Below are the code and all the weights of a small trained network. Each question names an input and a target symbol and asks about switching units off, where a switched-off unit gives its printed mean instead of its output.

import numpy as np


def w(rows, s, z=0):
    codes = np.array(rows[::2]) - 128.0
    scale = np.full(codes.shape[1], s)
    scale[-1] = z or s
    return codes * scale


def f(y):
    return np.maximum(y, 0)


def softmax(a):
    e = np.exp(a - a.max(-1, keepdims=True))
    return e / e.sum(-1, keepdims=True)


def log_softmax(a):
    a = a - a.max(-1, keepdims=True)
    return a - np.log(np.exp(a).sum(-1, keepdims=True))


def net(x, mask):
    ids = ['βδεζηθλμπστψω'.index(c) for c in x.split()]
    T = len(ids)
    res = E[ids] + P[:T]
    r = res
    for j in range(3):
        rows = slice(3 * j, 3 * j + 3)
        q, k, v = (r @ M[0][rows].T for M in (Q, K, V))
        z = softmax(np.where(np.tri(T) > 0, q @ k.T / 3**0.5, -1e9)) @ v
        o = O[0][rows]
        res = res + np.where(mask[j], z, o[:, -1]) @ o[:, :-1]
    y = f(res @ A[0][:, :-1].T + A[0][:, -1])
    res = res + np.where(mask[3:19], y, B[0][:, -1]) @ B[0][:, :-1]
    return log_softmax(res[-1] @ U[:, :-1].T + U[:, -1])


Q, K, V, O, A, B = {}, {}, {}, {}, {}, {}
E = w([
[105,174,173],'β',
[106,170,166],'δ',
[107,180,168],'ε',
[116,183,163],'ζ',
[114,186,165],'η',
[115,190,167],'θ',
[115,188,167],'λ',
[114,192,170],'μ',
[111,196,174],'π',
[126,216,164],'σ',
[213,228,54],'τ',
[39,2,91],'ψ',
[228,127,2],'ω',
],0.0067)
P = w([
[153,149,213],'0',
[2,213,91],'1',
[195,87,224],'2',
[39,201,59],'3',
[197,36,206],'4',
[99,183,33],'5',
[197,8,149],'6',
[162,227,33],'7',
],0.0092)
Q[0] = w([
[118,79,190],'h1',
[77,132,148],'h1',
[181,122,123],'h1',
[161,111,149],'h2',
[86,159,85],'h2',
[193,80,143],'h2',
[172,70,189],'h3',
[111,133,150],'h3',
[148,7,148],'h3',
],0.016)
K[0] = w([
[68,136,151],'h1',
[52,161,91],'h1',
[181,87,185],'h1',
[113,168,86],'h2',
[137,86,192],'h2',
[21,237,3],'h2',
[105,186,170],'h3',
[155,156,127],'h3',
[105,160,222],'h3',
],0.013)
V[0] = w([
[95,171,36],'h1',
[159,94,155],'h1',
[186,73,204],'h1',
[117,154,63],'h2',
[123,93,138],'h2',
[142,116,196],'h2',
[194,207,169],'h3',
[222,172,60],'h3',
[171,47,8],'h3',
],0.011)
O[0] = w([
[200,131,50,123],'h1',
[105,147,171,105],'h1',
[89,149,189,106],'h1',
[155,61,81,102],'h2',
[98,159,121,112],'h2',
[115,193,178,165],'h2',
[209,175,163,184],'h3',
[254,133,68,106],'h3',
[138,48,25,2],'h3',
],0.0082,0.0051)
A[0] = w([
[211,62,149,209],'n1',
[181,200,137,112],'n2',
[65,102,94,148],'n3',
[191,31,134,154],'n4',
[217,120,106,180],'n5',
[123,146,15,98],'n6',
[183,65,1,58],'n7',
[198,73,148,200],'n8',
[182,98,121,159],'n9',
[102,85,62,253],'n10',
[100,140,128,160],'n11',
[104,98,78,225],'n12',
[80,50,124,175],'n13',
[88,72,132,156],'n14',
[162,154,19,98],'n15',
[204,119,221,120],'n16',
],0.0095,0.0046)
B[0] = w([
[63,140,137,192],'n1',
[200,122,169,219],'n2',
[174,170,109,154],'n3',
[100,221,108,164],'n4',
[136,90,207,177],'n5',
[134,48,56,191],'n6',
[79,78,255,165],'n7',
[18,134,143,185],'n8',
[78,119,164,154],'n9',
[49,142,48,171],'n10',
[108,143,126,161],'n11',
[87,137,33,162],'n12',
[205,138,221,151],'n13',
[169,116,207,147],'n14',
[202,66,86,192],'n15',
[79,34,122,254],'n16',
],0.008,0.0087)
U = w([
[114,73,228,176],'β',
[57,85,150,105],'δ',
[86,127,131,82],'ε',
[129,149,126,19],'ζ',
[126,159,129,17],'η',
[132,167,124,81],'θ',
[134,167,126,98],'λ',
[134,174,123,130],'μ',
[137,180,122,184],'π',
[158,194,127,231],'σ',
[240,112,126,182],'τ',
[51,156,23,222],'ψ',
[140,1,82,5],'ω',
],0.0083,0.0032)

Each question gives the input, a string of symbols that net reads in full, and the target symbol t.
The units are the heads (3 rows each of Q, K, V and O) and the neurons (one row each of A and B). Each row of codes is followed by its name. A weight is (code - 128) times the scale printed after its matrix; where a second scale follows, it is the last column's (O, A, B and U).
mask holds one flag per unit, heads first, then neurons. A switched-off unit (its flag False) gives its mean, the last column of its rows in O or B, instead of its output. The means were averaged over made-up inputs and are rounded, as every weight is.
A unit's drop is (log p(t) with every unit on - log p(t) with that unit switched off) / (log p(t) with every unit on - log p(t) with every unit switched off).
The circuit of an input: a set's keep is (log p(t) with only the set's units on - log p(t) with every unit switched off) / (log p(t) with every unit on - log p(t) with every unit switched off). Starting from the 12 units with the biggest drops (on a tie, the unit counted first), units are removed one at a time, each time the one whose removal leaves the highest keep (on an exact tie, the one counted first), for as long as the keep stays at least 0.8.
units of the circuit, in order: the units of the circuit, biggest drop first
unit that matters most: the unit with the biggest drop
k most important neurons: the k neurons with the biggest drops, biggest first
heads that matter: for each layer, one digit per head in row order, 1 if its drop is at least 0.15 and else 0, layers parted by /
input μ δ λ ψ τ η, target ψ: units of the circuit, in order => (h3, n10)
input ζ τ η β, target τ: heads that matter => 101
input λ μ β ε ε ζ ω, target β: units of the circuit, in order => (h1)
input ψ ω ζ ε, target ω: 2 most important neurons => (n15, n6)
input ζ λ τ λ ψ λ, target ψ: heads that matter => 001
input ψ τ θ β η π τ β, target τ: heads that matter => 011
input σ ψ δ η, target ψ: units of the circuit, in order => (h3, h1, n10)
input ψ ω ψ σ, target ω: units of the circuit, in order => (h1, h3, n15)
input ω μ η λ ω ε, target ω: heads that matter => 001
input ψ ψ ζ θ ψ τ ζ τ, target τ: units of the circuit, in order => (h3, n15)
input π ψ β ζ, target ψ: heads that matter => 101
input ε π δ ψ ω ψ, target ω: heads that matter => 101
input δ π τ θ, target τ: heads that matter => 101
input δ λ β σ ζ ω ω π, target ω: units of the circuit, in order => (h3, n6)
input π σ ω, target β: heads that matter => 001
input η ψ δ ω η λ, target ω: units of the circuit, in order => (h3, n15)
input θ β λ ψ, target ψ: units of the circuit, in order => (h1, n10, h3)
input τ δ ψ λ, target ψ: units of the circuit, in order => (h3, h1, n10)
input ω τ π ζ, target τ: units of the circuit, in order => (h1, h3, n15)
input ω σ ω β, target ω: units of the circuit, in order => (h3, h1, n6)
input δ ε μ π λ ψ π π, target ψ: units of the circuit, in order => (h3, n10)
input λ ζ ψ σ, target ψ: units of the circuit, in order => (h3, h1, n10)
input τ ω ψ μ ζ τ τ λ, target τ: units of the circuit, in order => (h3, n15)
input σ μ τ, target β: units of the circuit, in order => (h3, n16, h1)
input ω π ω ψ, target ω: unit that matters most => h1
input μ ζ σ β θ μ τ δ, target τ: heads that matter => 011
input σ ε η ζ ψ μ, target ψ: heads that matter => 001
input ω μ π λ ψ ψ ω π, target ω: 2 most important neurons => (n15, n6)
input σ η δ σ, target σ: heads that matter => 011
input ψ ζ β τ ζ τ τ σ, target τ: heads that matter => 011
